Below is a small trained network, with its code and all its weights. Each question gives an input and a target symbol and asks what happens when units are switched off, that is, made to give their printed mean instead of their output.

import numpy as np


def w(rows, s, z=0):
    codes = np.array(rows[::2]) - 128.0
    scale = np.full(codes.shape[1], s)
    scale[-1] = z or s
    return codes * scale


def norm(h):
    return h / np.sqrt((h * h).mean(-1, keepdims=True) + 1e-5)


def f(y):
    return y / 2 * (1 + np.tanh(0.7978845608 * (y + 0.044715 * y**3)))


def softmax(a):
    e = np.exp(a - a.max(-1, keepdims=True))
    return e / e.sum(-1, keepdims=True)


def log_softmax(a):
    a = a - a.max(-1, keepdims=True)
    return a - np.log(np.exp(a).sum(-1, keepdims=True))


def net(x, mask):
    ids = ['βγθμξτ'.index(c) for c in x.split()]
    T = len(ids)
    res = E[ids] + P[:T]
    r = norm(res)
    for j in range(2):
        rows = slice(4 * j, 4 * j + 4)
        q, k, v = (r @ M[0][rows].T for M in (Q, K, V))
        z = softmax(np.where(np.tri(T) > 0, q @ k.T / 4**0.5, -1e9)) @ v
        o = O[0][rows]
        res = res + np.where(mask[j], z, o[:, -1]) @ o[:, :-1]
    y = f(norm(res) @ A[0][:, :-1].T + A[0][:, -1])
    res = res + np.where(mask[2:14], y, B[0][:, -1]) @ B[0][:, :-1]
    return log_softmax(norm(res)[-1] @ U[:, :-1].T + U[:, -1])


Q, K, V, O, A, B = {}, {}, {}, {}, {}, {}
E = w([
[246,135,134,108,151,172,196,163],'β',
[80,113,133,112,125,133,132,199],'γ',
[111,161,48,88,163,233,117,113],'θ',
[88,158,146,139,81,164,145,191],'μ',
[78,89,101,129,87,107,137,152],'ξ',
[86,129,103,90,127,138,179,191],'τ',
],0.012)
P = w([
[156,88,213,148,146,137,105,2],'0',
[70,119,187,60,100,94,109,95],'1',
[68,101,164,52,62,113,107,104],'2',
[94,81,152,80,66,129,99,116],'3',
[99,82,143,100,75,134,102,128],'4',
[105,86,131,113,80,126,105,139],'5',
[101,91,122,130,87,124,104,149],'6',
[102,97,110,140,87,112,104,157],'7',
[105,102,100,153,98,109,102,170],'8',
[113,106,85,164,102,101,105,180],'9',
[116,110,74,177,115,90,97,188],'10',
[117,122,63,193,128,76,100,193],'11',
[112,131,48,208,143,62,108,195],'12',
[86,149,60,230,147,67,126,197],'13',
],0.0081)
Q[0] = w([
[185,159,123,122,202,131,152,105],'h0',
[153,124,152,118,139,125,133,95],'h0',
[159,126,184,160,115,92,142,109],'h0',
[34,71,156,81,41,117,166,212],'h0',
[45,48,145,150,42,109,121,139],'h1',
[49,88,204,244,114,65,148,162],'h1',
[101,168,81,199,114,166,188,184],'h1',
[124,2,130,126,55,79,77,168],'h1',
],0.0099)
K[0] = w([
[148,162,84,167,141,89,121,180],'h0',
[130,174,137,117,144,126,140,164],'h0',
[148,114,129,104,92,65,140,199],'h0',
[129,112,210,139,138,139,115,56],'h0',
[123,106,211,120,111,146,142,60],'h1',
[115,118,193,76,150,142,142,50],'h1',
[130,147,102,248,166,111,136,110],'h1',
[135,90,172,121,98,183,102,65],'h1',
],0.012)
V[0] = w([
[208,49,32,177,140,89,207,94],'h0',
[50,115,92,74,135,122,153,127],'h0',
[155,57,184,153,166,89,109,190],'h0',
[162,106,210,184,131,127,225,178],'h0',
[55,120,132,137,106,214,65,108],'h1',
[25,145,28,125,110,164,113,94],'h1',
[141,176,134,110,201,199,166,145],'h1',
[137,188,110,152,1,125,122,117],'h1',
],0.0082)
O[0] = w([
[82,119,181,104,70,222,60,34,130],'h0',
[117,51,130,53,88,85,157,81,117],'h0',
[11,90,93,85,234,170,124,174,148],'h0',
[78,74,145,202,207,182,154,66,255],'h0',
[2,218,68,172,201,168,117,154,181],'h1',
[87,223,52,70,150,232,147,71,23],'h1',
[170,120,150,67,222,141,87,136,179],'h1',
[146,203,115,217,119,54,110,15,69],'h1',
],0.0068,0.0036)
A[0] = w([
[175,162,75,130,134,94,137,104,87],'n0',
[83,113,205,141,125,58,4,166,1],'n1',
[50,123,70,136,128,157,24,121,159],'n2',
[147,97,186,125,190,115,78,159,75],'n3',
[70,144,131,125,161,97,93,198,41],'n4',
[144,200,108,61,93,57,173,181,147],'n5',
[114,103,84,121,145,140,111,185,131],'n6',
[96,128,163,160,155,151,147,156,174],'n7',
[183,168,164,149,113,144,118,117,91],'n8',
[165,130,83,114,193,190,123,121,114],'n9',
[156,190,120,132,12,61,91,139,75],'n10',
[76,79,186,59,110,115,101,151,52],'n11',
],0.012,0.0063)
B[0] = w([
[90,123,137,141,113,155,205,168,153],'n0',
[44,150,8,110,64,98,96,220,175],'n1',
[117,187,198,64,185,118,92,124,254],'n2',
[113,152,169,67,107,67,129,135,240],'n3',
[160,59,147,130,165,166,147,90,189],'n4',
[167,63,201,109,108,69,144,97,218],'n5',
[155,196,144,137,68,169,139,70,226],'n6',
[170,121,72,114,96,95,73,118,253],'n7',
[115,172,131,102,155,155,150,42,137],'n8',
[57,156,108,161,123,114,127,145,222],'n9',
[167,1,60,199,172,116,183,132,165],'n10',
[204,165,60,210,113,141,150,86,196],'n11',
],0.01,0.0056)
U = w([
[159,110,76,141,100,211,127,42,170],'β',
[75,236,155,56,141,143,112,97,177],'γ',
[156,187,108,190,214,56,127,102,81],'θ',
[181,107,255,117,121,103,185,130,197],'μ',
[69,41,107,68,210,199,151,184,4],'ξ',
[115,119,67,108,62,95,81,190,95],'τ',
],0.0079,0.0028)

Each question gives the input, a string of symbols that net reads in full, and the target symbol t.
The units are the heads (4 rows each of Q, K, V and O) and the neurons (one row each of A and B). Each row of codes is followed by its name. A weight is (code - 128) times the scale printed after its matrix; where a second scale follows, it is the last column's (O, A, B and U).
mask holds one flag per unit, heads first, then neurons. A switched-off unit (its flag False) gives its mean, the last column of its rows in O or B, instead of its output. The means were averaged over made-up inputs and are rounded, as every weight is.
A unit's drop is (log p(t) with every unit on - log p(t) with that unit switched off) / (log p(t) with every unit on - log p(t) with every unit switched off).
The circuit of an input: a set's keep is (log p(t) with only the set's units on - log p(t) with every unit switched off) / (log p(t) with every unit on - log p(t) with every unit switched off). Starting from the 12 units with the biggest drops (on a tie, the unit counted first), units are removed one at a time, each time the one whose removal leaves the highest keep (on an exact tie, the one counted first), for as long as the keep stays at least 0.8.
units of the circuit, in order: the units of the circuit, biggest drop first
unit that matters most: the unit with the biggest drop
top k neurons: the k neurons with the biggest drops, biggest first
heads that matter: for each layer, one digit per head in row order, 1 if its drop is at least 0.15 and else 0, layers parted by /
input ξ θ μ β β θ ξ β γ β μ θ γ μ, target γ: units of the circuit, in order : [n2 h0]
input τ τ ξ θ β β τ, target β: units of the circuit, in order : [n11 n6]
input β ξ τ β ξ ξ θ τ ξ β τ β β β, target μ: heads that matter : 01
input ξ ξ μ γ μ μ ξ, target γ: heads that matter : 01
input γ ξ ξ β τ τ ξ θ γ γ ξ β γ, target ξ: units of the circuit, in order : [n4]
input β ξ ξ θ ξ μ θ β β θ β β γ θ, target μ: heads that matter : 10
input ξ ξ β μ μ, target γ: heads that matter : 01
input μ ξ γ ξ ξ τ β ξ μ γ θ τ, target θ: units of the circuit, in order : [h0 h1]
input β β τ μ τ β β θ ξ ξ β γ β, target τ: top 3 neurons : [n2 n9 n11]
input β γ τ, target τ: top 3 neurons : [n1 n11 n3]
input ξ γ θ ξ μ β β β β β β θ β ξ, target γ: heads that matter : 00
input μ τ β μ ξ β μ, target θ: heads that matter : 11
input β β β β ξ β θ ξ β ξ ξ ξ β, target β: top 2 neurons : [n2 n3]
input θ ξ θ γ β β β μ γ β θ β μ, target μ: unit that matters most : h0
input γ β ξ ξ, target ξ: heads that matter : 11
input γ γ μ γ, target ξ: heads that matter : 11
input γ β β τ β β ξ ξ, target ξ: units of the circuit, in order : [n4 h1]
input τ β μ β, target θ: top 2 neurons : [n5 n6]
input τ β θ τ ξ θ β, target γ: heads that matter : 01
input β μ θ θ β θ, target μ: heads that matter : 10
input ξ γ θ β ξ ξ β β μ β ξ μ γ, target γ: unit that matters most : n2
input θ β β β β β θ β, target γ: heads that matter : 11
input θ β β β β β ξ β β β ξ β ξ, target μ: top 2 neurons : [n5 n10]
input β μ β μ γ θ β β γ β, target τ: top 3 neurons : [n2 n9 n5]
input θ β τ β ξ β θ β τ β, target ξ: top 2 neurons : [n11 n6]
input ξ β θ β β β ξ θ γ, target γ: heads that matter : 01
input τ γ β τ ξ τ β, target ξ: heads that matter : 11
input τ β ξ μ μ β β γ τ θ τ, target β: unit that matters most : n6
input τ ξ β β β ξ, target β: heads that matter : 00
